Below are the code and all the weights of a small trained network. Each question names an input and a target symbol and asks about switching units off, where a switched-off unit gives its printed mean instead of its output.

import numpy as np


def w(rows, s, z=0):
    codes = np.array(rows[::2]) - 128.0
    scale = np.full(codes.shape[1], s)
    scale[-1] = z or s
    return codes * scale


def f(y):
    return y / 2 * (1 + np.tanh(0.7978845608 * (y + 0.044715 * y**3)))


def softmax(a):
    e = np.exp(a - a.max(-1, keepdims=True))
    return e / e.sum(-1, keepdims=True)


def log_softmax(a):
    a = a - a.max(-1, keepdims=True)
    return a - np.log(np.exp(a).sum(-1, keepdims=True))


def net(x, mask):
    ids = ['αβγδεζηθλμξπτφψω'.index(c) for c in x.split()]
    T = len(ids)
    res = E[ids] + P[:T]
    u = 0
    for l in range(2):
        q, k, v = (res @ M[l].T for M in (Q, K, V))
        z = softmax(np.where(np.tri(T) > 0, q @ k.T / 2**0.5, -1e9)) @ v
        res = res + np.where(mask[u], z, O[l][:, -1]) @ O[l][:, :-1]
        u += 1
        y = f(res @ A[l][:, :-1].T + A[l][:, -1])
        res = res + np.where(mask[u : u + 12], y, B[l][:, -1]) @ B[l][:, :-1]
        u += 12
    return log_softmax(res[-1] @ U[:, :-1].T + U[:, -1])


Q, K, V, O, A, B = {}, {}, {}, {}, {}, {}
E = w([
[131,115,186,184,211,187,116,162,96,165,135],'α',
[197,133,84,148,134,101,82,189,102,116,137],'β',
[179,50,116,193,45,118,173,150,105,125,218],'γ',
[158,206,154,205,126,175,150,142,131,174,153],'δ',
[100,145,67,186,254,139,117,204,85,174,154],'ε',
[194,63,115,204,65,111,65,193,145,82,85],'ζ',
[81,78,236,125,168,146,171,189,170,113,147],'η',
[137,156,113,99,112,160,80,192,201,157,41],'θ',
[196,114,132,138,110,127,224,169,43,106,152],'λ',
[162,161,57,101,128,159,113,176,187,116,164],'μ',
[72,90,116,175,132,104,152,131,138,23,183],'ξ',
[87,113,79,115,56,155,74,146,87,76,192],'π',
[95,119,126,4,175,149,115,153,156,136,209],'τ',
[75,115,71,106,75,141,114,117,214,108,123],'φ',
[103,91,41,159,160,67,192,135,138,133,141],'ψ',
[116,8,174,47,92,176,187,172,177,222,155],'ω',
],0.022)
P = w([
[172,207,215,243,126,132,80,65,152,223,223],'0',
[180,194,194,234,104,142,91,92,145,188,204],'1',
[177,175,183,194,127,148,104,109,162,192,189],'2',
[171,161,157,195,115,146,122,122,142,162,173],'3',
[163,133,151,168,110,134,120,142,144,154,182],'4',
[156,128,138,162,110,133,138,164,133,141,161],'5',
[136,111,121,151,105,132,150,175,127,127,151],'6',
[146,88,97,130,94,126,157,171,121,105,134],'7',
[124,79,105,105,101,127,163,210,127,107,141],'8',
[104,79,87,105,81,110,172,216,101,72,122],'9',
[93,74,74,116,79,123,197,229,93,64,105],'10',
[87,55,72,88,104,124,200,255,101,78,101],'11',
],0.0085)
Q[0] = w([
[120,145,176,112,106,116,100,117,112,97,134],'L0H0',
[142,115,91,150,110,159,146,250,150,128,207],'L0H0',
],0.012)
K[0] = w([
[115,225,115,153,170,153,141,18,166,200,128],'L0H0',
[12,16,3,7,120,98,193,248,127,59,47],'L0H0',
],0.0059)
V[0] = w([
[79,150,156,23,77,254,110,149,78,163,154],'L0H0',
[173,146,142,149,51,114,129,161,156,209,101],'L0H0',
],0.0053)
O[0] = w([
[164,106,114,81,104,196,124,75,53,124,96,122],'L0H0',
[94,138,122,122,122,146,196,137,120,255,57,247],'L0H0',
],0.013,0.0015)
A[0] = w([
[60,226,110,27,113,134,93,48,211,118,39,162],'L0N0',
[144,119,122,184,110,215,63,146,158,117,137,186],'L0N1',
[154,220,97,118,170,107,39,122,177,106,97,150],'L0N2',
[124,103,204,102,105,135,109,176,160,146,170,254],'L0N3',
[71,139,98,56,140,165,82,57,176,104,113,125],'L0N4',
[185,109,177,173,139,111,129,86,137,84,192,205],'L0N5',
[133,124,110,101,107,123,150,178,121,144,119,73],'L0N6',
[145,41,254,130,61,85,159,127,146,141,122,60],'L0N7',
[169,124,174,150,118,141,116,217,148,142,90,60],'L0N8',
[195,51,142,160,166,135,151,156,119,89,128,86],'L0N9',
[96,159,37,105,167,67,117,85,40,192,186,185],'L0N10',
[221,185,180,76,155,106,44,171,115,84,67,231],'L0N11',
],0.0073,0.0025)
B[0] = w([
[98,71,204,105,165,185,227,227,94,174,127,160],'L0N0',
[72,186,123,144,95,200,89,133,172,144,131,243],'L0N1',
[142,156,130,66,216,147,122,176,146,168,78,155],'L0N2',
[100,147,90,213,184,115,125,98,129,106,90,254],'L0N3',
[143,98,192,168,107,96,175,172,82,116,236,150],'L0N4',
[133,193,128,138,218,181,183,107,178,156,130,234],'L0N5',
[123,185,68,148,111,78,197,147,169,87,198,175],'L0N6',
[199,149,60,103,85,158,103,104,202,53,80,229],'L0N7',
[106,166,101,184,112,92,164,119,30,102,84,254],'L0N8',
[120,172,175,98,96,180,170,143,136,149,189,231],'L0N9',
[162,84,172,172,74,125,112,253,167,146,83,183],'L0N10',
[94,114,78,183,215,191,150,55,105,150,110,165],'L0N11',
],0.0072,0.0056)
Q[1] = w([
[136,143,163,97,148,112,103,126,183,138,82],'L1H0',
[132,145,201,42,137,1,98,46,116,138,134],'L1H0',
],0.009)
K[1] = w([
[123,189,186,126,79,63,145,77,121,157,151],'L1H0',
[193,154,210,249,138,171,72,57,140,254,133],'L1H0',
],0.0059)
V[1] = w([
[10,91,77,113,73,116,48,132,156,182,145],'L1H0',
[54,3,217,193,185,165,215,103,129,26,36],'L1H0',
],0.0052)
O[1] = w([
[29,141,74,133,177,157,76,177,241,188,128,5],'L1H0',
[173,106,165,159,135,125,128,85,254,199,76,210],'L1H0',
],0.013,0.0027)
A[1] = w([
[112,155,166,153,91,121,125,191,145,117,147,48],'L1N0',
[77,132,115,180,143,75,166,135,131,103,143,93],'L1N1',
[76,183,155,123,144,156,170,72,102,168,115,78],'L1N2',
[117,103,176,160,147,122,82,144,99,152,108,2],'L1N3',
[122,124,188,94,170,110,107,143,121,147,187,74],'L1N4',
[165,158,151,126,128,94,177,139,108,154,124,121],'L1N5',
[145,125,125,141,97,103,163,119,105,145,182,186],'L1N6',
[168,147,126,132,79,146,2,137,147,74,121,229],'L1N7',
[161,182,179,128,110,132,117,162,117,107,133,151],'L1N8',
[133,129,113,147,111,136,155,147,92,170,151,102],'L1N9',
[129,140,148,148,174,64,105,109,118,84,141,29],'L1N10',
[183,124,134,142,178,114,120,117,166,114,109,164],'L1N11',
],0.012,0.0028)
B[1] = w([
[191,132,124,137,160,45,45,68,167,82,149,235],'L1N0',
[168,132,191,116,181,145,117,151,16,235,106,232],'L1N1',
[174,108,190,52,106,79,86,77,106,101,245,209],'L1N2',
[123,75,141,174,127,224,121,84,150,138,56,149],'L1N3',
[206,174,109,189,113,149,172,166,140,193,92,144],'L1N4',
[135,86,138,135,115,91,71,128,163,20,99,252],'L1N5',
[2,163,152,166,158,146,172,48,216,144,125,230],'L1N6',
[98,155,247,145,174,119,148,22,105,128,82,170],'L1N7',
[172,62,13,86,116,179,151,162,143,92,151,234],'L1N8',
[61,98,107,115,92,117,45,155,117,156,119,253],'L1N9',
[118,65,146,101,138,91,110,212,193,76,25,155],'L1N10',
[100,132,31,24,115,133,56,61,94,146,105,217],'L1N11',
],0.0069,0.011)
U = w([
[120,130,1,114,153,83,145,107,22,130,110,148],'α',
[158,85,98,181,127,151,87,179,123,103,130,4],'β',
[221,158,150,185,127,168,172,208,121,120,176,98],'γ',
[158,64,130,154,97,90,138,149,111,71,136,142],'δ',
[81,114,131,148,113,94,91,106,105,122,155,93],'ε',
[124,169,125,196,117,105,165,106,85,135,82,117],'ζ',
[109,111,161,77,51,114,159,151,90,189,79,252],'η',
[175,67,57,111,80,106,119,83,114,182,108,14],'θ',
[155,95,181,151,188,193,169,120,82,116,139,148],'λ',
[146,135,148,167,125,29,179,125,83,177,114,180],'μ',
[83,147,109,183,108,141,150,137,196,146,147,162],'ξ',
[123,165,152,127,252,68,193,126,141,110,133,181],'π',
[70,203,112,95,151,186,108,171,133,66,118,109],'τ',
[129,119,199,130,51,100,114,184,193,143,111,125],'φ',
[167,141,118,86,191,126,133,118,150,82,101,124],'ψ',
[179,130,134,128,81,81,98,136,120,127,182,188],'ω',
],0.0061,0.0047)

Each question gives the input, a string of symbols that net reads in full, and the target symbol t.
The units are the heads (2 rows each of Q, K, V and O) and the neurons (one row each of A and B). Each row of codes is followed by its name. A weight is (code - 128) times the scale printed after its matrix; where a second scale follows, it is the last column's (O, A, B and U).
mask holds one flag per unit, layer by layer, with each layer's heads first. A switched-off unit (its flag False) gives its mean, the last column of its rows in O or B, instead of its output. The means were averaged over made-up inputs and are rounded, as every weight is.
A unit's drop is (log p(t) with every unit on - log p(t) with that unit switched off) / (log p(t) with every unit on - log p(t) with every unit switched off).
The circuit of an input: a set's keep is (log p(t) with only the set's units on - log p(t) with every unit switched off) / (log p(t) with every unit on - log p(t) with every unit switched off). Starting from the 12 units with the biggest drops (on a tie, the unit counted first), units are removed one at a time, each time the one whose removal leaves the highest keep (on an exact tie, the one counted first), for as long as the keep stays at least 0.8.
circuit, biggest first: the units of the circuit, biggest drop first
most important unit: the unit with the biggest drop
top k neurons in layer l: the k neurons of layer l with the biggest drops, biggest first
input η λ τ δ ε δ γ δ γ δ ξ β, target ψ: circuit, biggest first : L0H0; L1H0; L1N11; L0N2
input γ ε α ε ξ, target ψ: circuit, biggest first : L0H0; L1N11; L0N5; L1H0
input δ φ μ θ η λ α ξ ε, target ψ: top neuron in layer 1 : L1N11
input λ δ λ δ ε δ λ θ ε λ ζ δ, target δ: top 2 neurons in layer 0 : L0N1; L0N11
input δ η ζ δ λ δ ζ ζ, target μ: circuit, biggest first : L0H0; L0N8; L1N1
input θ ε λ φ η δ ξ ξ γ α π, target ε: top 3 neurons in layer 1 : L1N7; L1N8; L1N0
input β ζ ψ δ ξ ε δ δ μ ξ γ ξ, target ψ: circuit, biggest first : L0H0; L1H0; L1N11; L0N5
input ε ψ μ δ γ δ μ μ λ δ η, target ψ: circuit, biggest first : L0N7; L1H0; L1N11
input γ δ λ α, target δ: circuit, biggest first : L1H0; L1N5; L1N1
input δ η τ π ω ε γ δ π ε ω ζ, target η: circuit, biggest first : L0H0; L1N0
input ε ε ε, target γ: top 2 neurons in layer 1 : L1N4; L1N11
input π ε δ ψ α ξ ω δ λ δ ε, target δ: circuit, biggest first : L0N10; L1H0; L1N5; L0N6
input ε δ ζ, target ζ: circuit, biggest first : L0N8; L1N7; L0N1
input β π ζ η, target ψ: circuit, biggest first : L0N7; L1N11; L0N1; L1H0
input ε ε δ, target ω: top 2 neurons in layer 1 : L1N2; L1N0
input η η π θ, target τ: circuit, biggest first : L1H0
input π δ θ μ η λ, target δ: circuit, biggest first : L1N5; L1H0
input β ζ η φ θ ξ γ θ ε δ η, target θ: circuit, biggest first : L1H0; L1N11; L0N7
input δ δ ζ δ α γ δ ω θ, target η: circuit, biggest first : L0H0; L0N0
input λ ε λ β, target δ: top 2 neurons in layer 0 : L0N1; L0N7
input φ δ ω λ λ η, target δ: top 2 neurons in layer 1 : L1N1; L1N5
input ζ ψ δ ψ μ γ, target π: most important unit : L0H0
input α λ μ ω ζ, target η: top 2 neurons in layer 0 : L0N7; L0N3
input ε ζ ξ δ, target ψ: top 2 neurons in layer 0 : L0N5; L0N2
input π ξ α λ π β δ, target τ: top 2 neurons in layer 0 : L0N5; L0N1
input δ φ ζ, target ξ: top 2 neurons in layer 0 : L0N0; L0N1
input δ θ ε δ π α α α λ η, target δ: top 3 neurons in layer 0 : L0N6; L0N1; L0N3
input π τ δ δ ζ, target ζ: most important unit : L1N7
input δ ε ζ λ δ δ λ ε, target δ: top 2 neurons in layer 0 : L0N10; L0N1
input λ δ β μ β λ θ λ ξ, target π: top 3 neurons in layer 1 : L1N9; L1N1; L1N5
